Below are the code and all the weights of a small trained network. Each question names an input and a target symbol and asks about switching units off, where a switched-off unit gives its printed mean instead of its output.

import numpy as np


def w(rows, s, z=0):
    codes = np.array(rows[::2]) - 128.0
    scale = np.full(codes.shape[1], s)
    scale[-1] = z or s
    return codes * scale


def f(y):
    return y / 2 * (1 + np.tanh(0.7978845608 * (y + 0.044715 * y**3)))


def softmax(a):
    e = np.exp(a - a.max(-1, keepdims=True))
    return e / e.sum(-1, keepdims=True)


def log_softmax(a):
    a = a - a.max(-1, keepdims=True)
    return a - np.log(np.exp(a).sum(-1, keepdims=True))


def net(x, mask):
    ids = ['ΘΦαδζξψ'.index(c) for c in x.split()]
    T = len(ids)
    res = E[ids] + P[:T]
    r = res
    for j in range(3):
        rows = slice(2 * j, 2 * j + 2)
        q, k, v = (r @ M[0][rows].T for M in (Q, K, V))
        z = softmax(np.where(np.tri(T) > 0, q @ k.T / 2**0.5, -1e9)) @ v
        o = O[0][rows]
        res = res + np.where(mask[j], z, o[:, -1]) @ o[:, :-1]
    y = f(res @ A[0][:, :-1].T + A[0][:, -1])
    res = res + np.where(mask[3:7], y, B[0][:, -1]) @ B[0][:, :-1]
    return log_softmax(res[-1] @ U[:, :-1].T + U[:, -1])


Q, K, V, O, A, B = {}, {}, {}, {}, {}, {}
E = w([
[210,126,66,224],'Θ',
[150,253,137,149],'Φ',
[154,135,166,61],'α',
[145,110,71,69],'δ',
[90,142,248,201],'ζ',
[145,103,151,63],'ξ',
[132,135,124,100],'ψ',
],0.018)
P = w([
[137,40,254,162],'0',
[169,93,204,140],'1',
[184,120,182,130],'2',
[146,124,134,125],'3',
[184,149,139,125],'4',
[157,151,116,112],'5',
[154,164,104,114],'6',
[162,167,102,101],'7',
[134,171,78,98],'8',
[133,178,74,98],'9',
[148,180,79,85],'10',
[141,189,76,75],'11',
[100,197,72,74],'12',
[128,204,105,55],'13',
],0.0057)
Q[0] = w([
[120,105,111,108],'h1',
[154,90,158,147],'h1',
[167,194,99,133],'h2',
[97,120,152,101],'h2',
[135,20,95,219],'h3',
[24,94,182,244],'h3',
],0.011)
K[0] = w([
[128,92,121,80],'h1',
[128,104,102,188],'h1',
[87,114,86,47],'h2',
[70,166,160,185],'h2',
[68,127,150,72],'h3',
[104,126,251,69],'h3',
],0.015)
V[0] = w([
[35,95,110,94],'h1',
[168,134,3,184],'h1',
[178,59,46,56],'h2',
[120,146,120,67],'h2',
[87,191,112,63],'h3',
[82,254,152,206],'h3',
],0.0084)
O[0] = w([
[108,151,158,143,11],'h1',
[147,116,4,113,130],'h1',
[46,85,87,157,220],'h2',
[135,178,84,53,170],'h2',
[88,117,117,67,2],'h3',
[138,227,143,120,165],'h3',
],0.012,0.0044)
A[0] = w([
[73,117,97,67,251],'n1',
[132,157,19,160,54],'n2',
[254,181,138,92,226],'n3',
[146,211,108,159,52],'n4',
],0.0077,0.0026)
B[0] = w([
[254,123,131,45,178],'n1',
[50,202,177,85,228],'n2',
[17,145,65,154,254],'n3',
[110,85,118,98,192],'n4',
],0.0099,0.0084)
U = w([
[112,89,69,255,231],'Θ',
[100,201,106,72,98],'Φ',
[103,107,192,96,6],'α',
[146,80,92,52,174],'δ',
[130,156,161,176,254],'ζ',
[70,66,169,122,14],'ξ',
[220,141,158,170,98],'ψ',
],0.009,0.0071)

Each question gives the input, a string of symbols that net reads in full, and the target symbol t.
The units are the heads (2 rows each of Q, K, V and O) and the neurons (one row each of A and B). Each row of codes is followed by its name. A weight is (code - 128) times the scale printed after its matrix; where a second scale follows, it is the last column's (O, A, B and U).
mask holds one flag per unit, heads first, then neurons. A switched-off unit (its flag False) gives its mean, the last column of its rows in O or B, instead of its output. The means were averaged over made-up inputs and are rounded, as every weight is.
A unit's drop is (log p(t) with every unit on - log p(t) with that unit switched off) / (log p(t) with every unit on - log p(t) with every unit switched off).
The circuit of an input: a set's keep is (log p(t) with only the set's units on - log p(t) with every unit switched off) / (log p(t) with every unit on - log p(t) with every unit switched off). Starting from all 7 units, units are removed one at a time, each time the one whose removal leaves the highest keep (on an exact tie, the one counted first), for as long as the keep stays at least 0.8.
circuit, biggest first: the units of the circuit, biggest drop first
unit that matters most: the unit with the biggest drop
k most important neurons: the k neurons with the biggest drops, biggest first
which heads matter: for each layer, one digit per head in row order, 1 if its drop is at least 0.15 and else 0, layers parted by /
drop when u is switched off: that unit's drop, to one decimal
input Θ Φ δ, target Θ: most important neuron => (n1)
input Θ ζ ζ ξ Φ, target Θ: 3 most important neurons => (n2, n1, n3)
input Φ δ ζ δ Θ Φ α, target Θ: 3 most important neurons => (n2, n3, n1)
input δ α δ δ δ δ α α Φ δ ζ δ α α, target δ: circuit, biggest first => (h3, n2)
input α Φ Θ ψ, target Θ: circuit, biggest first => (n2, h3, n1)
input α Θ Θ Θ α α Φ α Θ Φ Θ δ Φ ζ, target Θ: which heads matter => 110
input Θ Φ α ζ ψ α δ Φ Φ ξ, target Θ: circuit, biggest first => (h3, n2, n1)
input δ ξ Φ α δ δ ζ δ α, target δ: which heads matter => 001
input ξ Φ Φ ξ, target Φ: which heads matter => 011
input ξ Θ ζ δ δ Φ Θ ξ α δ Θ, target Φ: which heads matter => 110
input Θ ψ ζ Φ, target Θ: which heads matter => 001
input α ζ ξ ψ Θ Θ ξ Φ Θ δ δ Θ, target δ: circuit, biggest first => (h3, n3, h1)
input α ξ Θ ζ δ, target Θ: 2 most important neurons => (n2, n1)
input Φ Θ α, target Θ: unit that matters most => n3
input Θ ψ Φ ψ Θ Φ Θ ξ, target Θ: which heads matter => 011
input Φ α δ δ ψ, target δ: drop when n1 is switched off => 0.2
input Φ α Θ α δ δ ψ Φ δ α Θ, target δ: drop when h2 is switched off => 0.3
input Φ δ Θ ψ, target Θ: drop when h3 is switched off => 0.5
